Below are the code and all the weights of a small trained network. Each question names an input and a class and asks about switching units off, where a switched-off unit gives its printed mean instead of its output.

import numpy as np


def w(rows, s, z=0):
    codes = np.array(rows[::2]) - 128.0
    scale = np.full(codes.shape[1], s)
    scale[-1] = z or s
    return codes * scale


def f(y):
    return y / 2 * (1 + np.tanh(0.7978845608 * (y + 0.044715 * y**3)))


def log_softmax(a):
    a = a - a.max(-1, keepdims=True)
    return a - np.log(np.exp(a).sum(-1, keepdims=True))


def net(x, mask):
    res = np.array(x, float).reshape(1, 8) / 4 @ E
    y = f(res @ A[0][:, :-1].T + A[0][:, -1])
    res = res + np.where(mask, y, B[0][:, -1]) @ B[0][:, :-1]
    return log_softmax(res[-1] @ U[:, :-1].T + U[:, -1])


A, B = {}, {}
E = w([
[138,90,134,102,129],'x0',
[121,136,126,132,126],'x1',
[247,129,46,75,157],'x2',
[186,221,232,22,25],'x3',
[137,27,164,200,1],'x4',
[127,113,132,114,129],'x5',
[137,126,133,129,132],'x6',
[111,116,128,110,127],'x7',
],0.0063)
A[0] = w([
[131,131,34,121,211,250],'N1',
[68,149,91,228,118,253],'N2',
[90,161,174,110,20,106],'N3',
[115,148,163,89,57,101],'N4',
[115,118,86,187,171,48],'N5',
[142,172,54,83,139,14],'N6',
[63,91,104,184,155,225],'N7',
[204,136,144,93,153,143],'N8',
[104,60,50,217,247,217],'N9',
[212,191,161,91,58,250],'N10',
[71,158,188,98,189,169],'N11',
[162,162,174,94,118,228],'N12',
[171,173,91,89,181,79],'N13',
[134,70,81,147,15,231],'N14',
[126,71,39,188,196,245],'N15',
],0.011,0.0047)
B[0] = w([
[252,90,92,151,110,216],'N1',
[175,31,213,158,122,195],'N2',
[42,243,128,169,68,180],'N3',
[52,241,96,167,105,162],'N4',
[110,82,73,136,54,154],'N5',
[54,112,11,110,88,145],'N6',
[133,26,164,188,129,194],'N7',
[144,171,73,40,181,159],'N8',
[197,36,60,209,79,249],'N9',
[91,225,98,87,233,216],'N10',
[214,199,194,182,214,163],'N11',
[58,209,167,69,194,178],'N12',
[125,114,24,18,47,165],'N13',
[134,176,254,217,152,205],'N14',
[238,31,89,200,109,228],'N15',
],0.0067,0.013)
U = w([
[201,56,150,170,191,254],'0',
[115,215,187,84,188,251],'1',
[165,63,18,109,79,65],'2',
[75,181,47,27,166,5],'3',
[51,13,158,200,40,25],'4',
[21,210,148,143,2,5],'5',
],0.0079,0.0046)

Each question gives the input, the list of numbers given to net, and the class t.
The units are the neurons (one row each of A and B). Each row of codes is followed by its name. A weight is (code - 128) times the scale printed after its matrix; where a second scale follows, it is the last column's (A, B and U).
mask holds one flag per neuron, in row order. A switched-off neuron (its flag False) gives its mean, the last column of its row in B, instead of its output. The means were averaged over made-up inputs and are rounded, as every weight is.
A unit's drop is (log p(t) with every unit on - log p(t) with that unit switched off) / (log p(t) with every unit on - log p(t) with every unit switched off).
The circuit of an input: a set's keep is (log p(t) with only the set's units on - log p(t) with every unit switched off) / (log p(t) with every unit on - log p(t) with every unit switched off). Starting from the 12 units with the biggest drops (on a tie, the unit counted first), units are removed one at a time, each time the one whose removal leaves the highest keep (on an exact tie, the one counted first), for as long as the keep stays at least 0.8.
circuit, biggest first: the units of the circuit, biggest drop first
top k neurons: the k neurons with the biggest drops, biggest first
drop of u: that unit's drop, to one decimal
input [2,3,-3,7,8,0,-2,-3], class 5: circuit, biggest first	N3
input [5,-6,-6,1,1,0,4,-3], class 5: circuit, biggest first	N15, N1
input [2,3,0,3,5,-7,-2,-3], class 5: top 2 neurons	N3, N11
input [-8,5,1,8,-1,-4,8,5], class 3: circuit, biggest first	N14, N10
input [-7,1,-5,5,3,4,2,0], class 5: top 2 neurons	N3, N4
input [-4,-8,0,-6,1,-7,4,-4], class 4: top 2 neurons	N10, N5
input [0,3,1,0,-7,-6,8,2], class 2: top 4 neurons	N13, N1, N14, N10
input [2,7,-2,3,-7,8,-3,-6], class 1: top 2 neurons	N11, N9
input [2,8,1,0,-4,-4,-6,2], class 2: drop of N10	0.3
input [-8,-2,6,6,2,-2,8,1], class 1: drop of N9	0.1
input [8,-6,2,7,-3,-6,6,-3], class 3: drop of N14	0.2
